B =
[[112 124 146 117 130 125 152]
 [114 124 137 125 149 122 133]
 [130 153 123 107 110 145 129]
 [129 131 128 139 117 111 146]
 [136 157 114 116 111 144 107]
 [123 108 143 137 147 133 136]
 [113 114 130 139 145 119 138]
 [111 136 137 116 124 116 144]
 [120 142 114 105 144 150 107]
 [133 126 126 137 117 105 142]
 [112 124 144 129 128 121 148]
 [141 111 131 150 135 124 132]
 [114 124 144 124 143 142 137]
 [113 109 148 134 145 134 137]
 [140 124 118 144 122 110 124]
 [117 126 141 148 132 110 142]]
Indices start at 1.
row 1 col 1 => 112
row 3 col 2 => 153
row 14 col 2 => 109
row 7 col 4 => 139
row 13 col 2 => 124
row 11 col 4 => 129
row 8 col 6 => 116
row 9 col 6 => 150
row 15 col 4 => 144
row 7 col 1 => 113
row 11 col 1 => 112
row 6 col 6 => 133
row 10 col 7 => 142
row 15 col 7 => 124
row 3 col 5 => 110
row 6 col 4 => 137
row 4 col 5 => 117
row 13 col 4 => 124
row 9 col 2 => 142
row 2 col 5 => 149
row 13 col 6 => 142
row 4 col 2 => 131
row 8 col 3 => 137
row 12 col 6 => 124
row 8 col 4 => 116
row 10 col 3 => 126
row 13 col 3 => 144
row 15 col 1 => 140
row 4 col 7 => 146
row 2 col 6 => 122
row 6 col 1 => 123
row 5 col 3 => 114
row 5 col 6 => 144

X =
[[127 127 140 112 125 124 133 124 121 140]
 [118 138 120 132 143 125 133 130 136 134]
 [139 128 122 133 121 125 133 146 136 122]
 [127 144 122 134 125 127 133 117 140 122]
 [124 130 130 105 133 125 128 117 130 122]
 [123 131 122 131 153 125 126 117 132 122]
 [127 148 122 132 125 129 133 117 140 122]]
Indices start at 1.
row 1 col 1: 127
row 6 col 1: 123
row 5 col 2: 130
row 5 col 8: 117
row 2 col 8: 130
row 2 col 5: 143
row 7 col 6: 129
row 2 col 10: 134
row 1 col 6: 124
row 5 col 4: 105
row 5 col 9: 130
row 3 col 5: 121
row 4 col 7: 133
row 2 col 1: 118
row 7 col 7: 133
row 6 col 8: 117
row 1 col 7: 133
row 4 col 1: 127
row 2 col 6: 125
row 2 col 3: 120
row 4 col 9: 140

M =
[[126, 125, 126, 129, 129, 133, 126, 127],
 [121, 125, 132, 136, 134, 126, 133, 122],
 [127, 127, 117, 135, 133, 145, 118, 130],
 [136, 128, 123, 120, 121, 136, 125, 134],
 [119, 114, 119, 120, 117, 136, 123, 118],
 [117, 116, 126, 121, 121, 126, 129, 117],
 [128, 137, 134, 143, 147, 125, 131, 134],
 [128, 130, 129, 135, 135, 130, 130, 129],
 [148, 148, 149, 130, 139, 111, 146, 145],
 [132, 133, 135, 135, 135, 125, 135, 131]]
Rows and columns are counted from 1.
(1, 1) = 126
(3, 1) = 127
(5, 3) = 119
(5, 2) = 114
(1, 3) = 126
(1, 5) = 129
(10, 3) = 135
(9, 5) = 139
(3, 2) = 127
(6, 1) = 117
(3, 7) = 118
(10, 4) = 135
(10, 2) = 133
(6, 2) = 116
(10, 8) = 131
(9, 1) = 148
(8, 6) = 130
(4, 7) = 125
(4, 5) = 121
(8, 1) = 128
(7, 3) = 134
(2, 1) = 121
(1, 8) = 127
(9, 4) = 130
(7, 8) = 134
(9, 2) = 148
(4, 6) = 136
(1, 2) = 125
(6, 7) = 129
(2, 5) = 134
(8, 7) = 130
